Questions about the table below. Counting starts at 1.
1) Report the entry at row 1, column 2.
2) Report the entry just left of the largest entry.
3) Report the entry in row 2 and column 1.
4) Report the entry in row 2 and column 3.
5) Report the top-right entry.
6) Report the entry directly below the smallest entry.
7) Report the entry directly above the largest entry.
8) Report the entry just right of the smallest entry.
array([[304, 362, 663, 681, 709, 186, 757, 678, 525, 658, 373, 750],
       [558, 546, 637, 622, 622, 537, 640, 626, 642, 620, 565, 623],
       [571, 742, 471, 637, 645, 531, 626, 589, 308, 614, 772, 699],
       [616, 661, 604, 566, 545, 699, 570, 577, 622, 586, 808, 558],
       [523, 611, 555, 692, 726, 410, 696, 653, 390, 656, 484, 759]])
1) 362
2) 586
3) 558
4) 637
5) 750
6) 537
7) 772
8) 757

Read these off the matrix that follows. Indices start at 1.
1) The top-left entry?
2) The entry in row 2 and column 2?
3) The entry at row 3, column 1?
4) The maximum?
5) The entry at row 2, column 1?
6) The entry directly below -1?
7) The entry directly above -21?
8) The entry at row 1, column 3?
[[  0  26  77  13  -9 -36  45]
 [  0  16 -10 -10  80  13  36]
 [ -1 -79 -20  -9  24   4  11]
 [  1  17 -51 -14   3 -21  12]]
1) 0
2) 16
3) -1
4) 80
5) 0
6) 1
7) 4
8) 77

Read these off the matrix that follows. Counting starts at 1.
1) What is the smallest entry?
2) What is the entry in the top-right corner?
3) What is the largest entry?
4) What is the entry just left of 11?
5) What is the entry directly above -66?
6) What is the entry directly above -16?
7) What is the entry just left of 37?
8) What is the entry at row 1, column 2?
array([[-24,  -2,  41,  27,  19, -22],
       [ -4,   7, -34,  13,  19,   2],
       [-16, -19,  -9,   0,  17,  -7],
       [-17,   8, -17,  30,  25, -19],
       [-24,   6,   3,  37,  29, -25],
       [  1, -27, -43, -29,   2,  13],
       [-19, -25,  29,  -5,  17,   1],
       [-24,  10,  20,  39,  39,  -8],
       [-13, -75,  -2, -63,  -5,  10],
       [-11, -59, -40, -44,  -5, -10],
       [-26, -66, -14, -32,   1, -28],
       [-45, -45,  44,   9,  29, -33],
       [-21, -31,  11,  -9,  45,  32]])
1) -75
2) -22
3) 45
4) -31
5) -59
6) -4
7) 3
8) -2

[[ 23  19  15 -17 -19  28  17  15  10]
 [ 63  60  61  16  16  57  52  56  46]
 [ 82  72  68 -35 -38  81  65  69  56]
 [ 77  69  66 -21 -23  74  62  65  53]
 [-31 -27 -28  23  23 -25 -26 -32 -30]
 [ 74  69  69   4   3  68  61  65  53]
 [ 49  48  52  37  38  41  41  44  36]
 [ 56  52  51  -2  -3  54  46  48  39]
 [ 52  51  54  28  29  46  43  47  38]
 [-16 -16 -19   1   1  -9 -15 -20 -20]
 [ 65  57  54 -25 -27  65  52  54  43]
 [ 33  29  27  -9 -10  35  26  25  19]
 [ 27  23  20 -11 -12  30  21  20  14]
 [ 70  64  64  -2  -4  66  57  60  49]
 [ 61  59  61  21  21  55  51  55  45]
 [ 67  64  67  23  23  60  56  60  50]]
The maximum: 82
Report the entry directly below the smallest entry.
A: -23
Report the third entry on the diagonal from the top-right corner.
A: 65
Report the entry just right of -17.
A: -19
The entry directly below the largest entry: 77
The 4th-last entry, reading row by row -> 60
Report the third entry, reading row by row.
A: 15
Report the top-right entry.
A: 10
The bottom-right entry: 50
The entry just right of the largest entry is 72
The entry directly above the smallest entry is 16
The entry just right of 59 is 61
Report the entry directly above -3.
A: 38
The last entry of the largest entry's row -> 56
The entry in the bottom-left corner: 67
The top-left entry: 23
Report the entry just left of the smallest entry.
A: -35
The entry just right of the smallest entry is 81
Report the smallest entry in the first column.
A: -31
The third entry on the main diagonal: 68
The bottom entry of the column that holds the smallest entry -> 23
The 3rd entry from the end, reading row by row is 56
The smallest entry in the last column -> -30
The entry directly above 44 -> 65
The 4th entry in reading order -> -17
The second entry on the main diagonal -> 60
Report the second entry from the end, reading row by row.
A: 60
Report the entry directly above 30.
A: 35
Report the entry just right of -11.
A: -12
The entry just left of 25 is 26
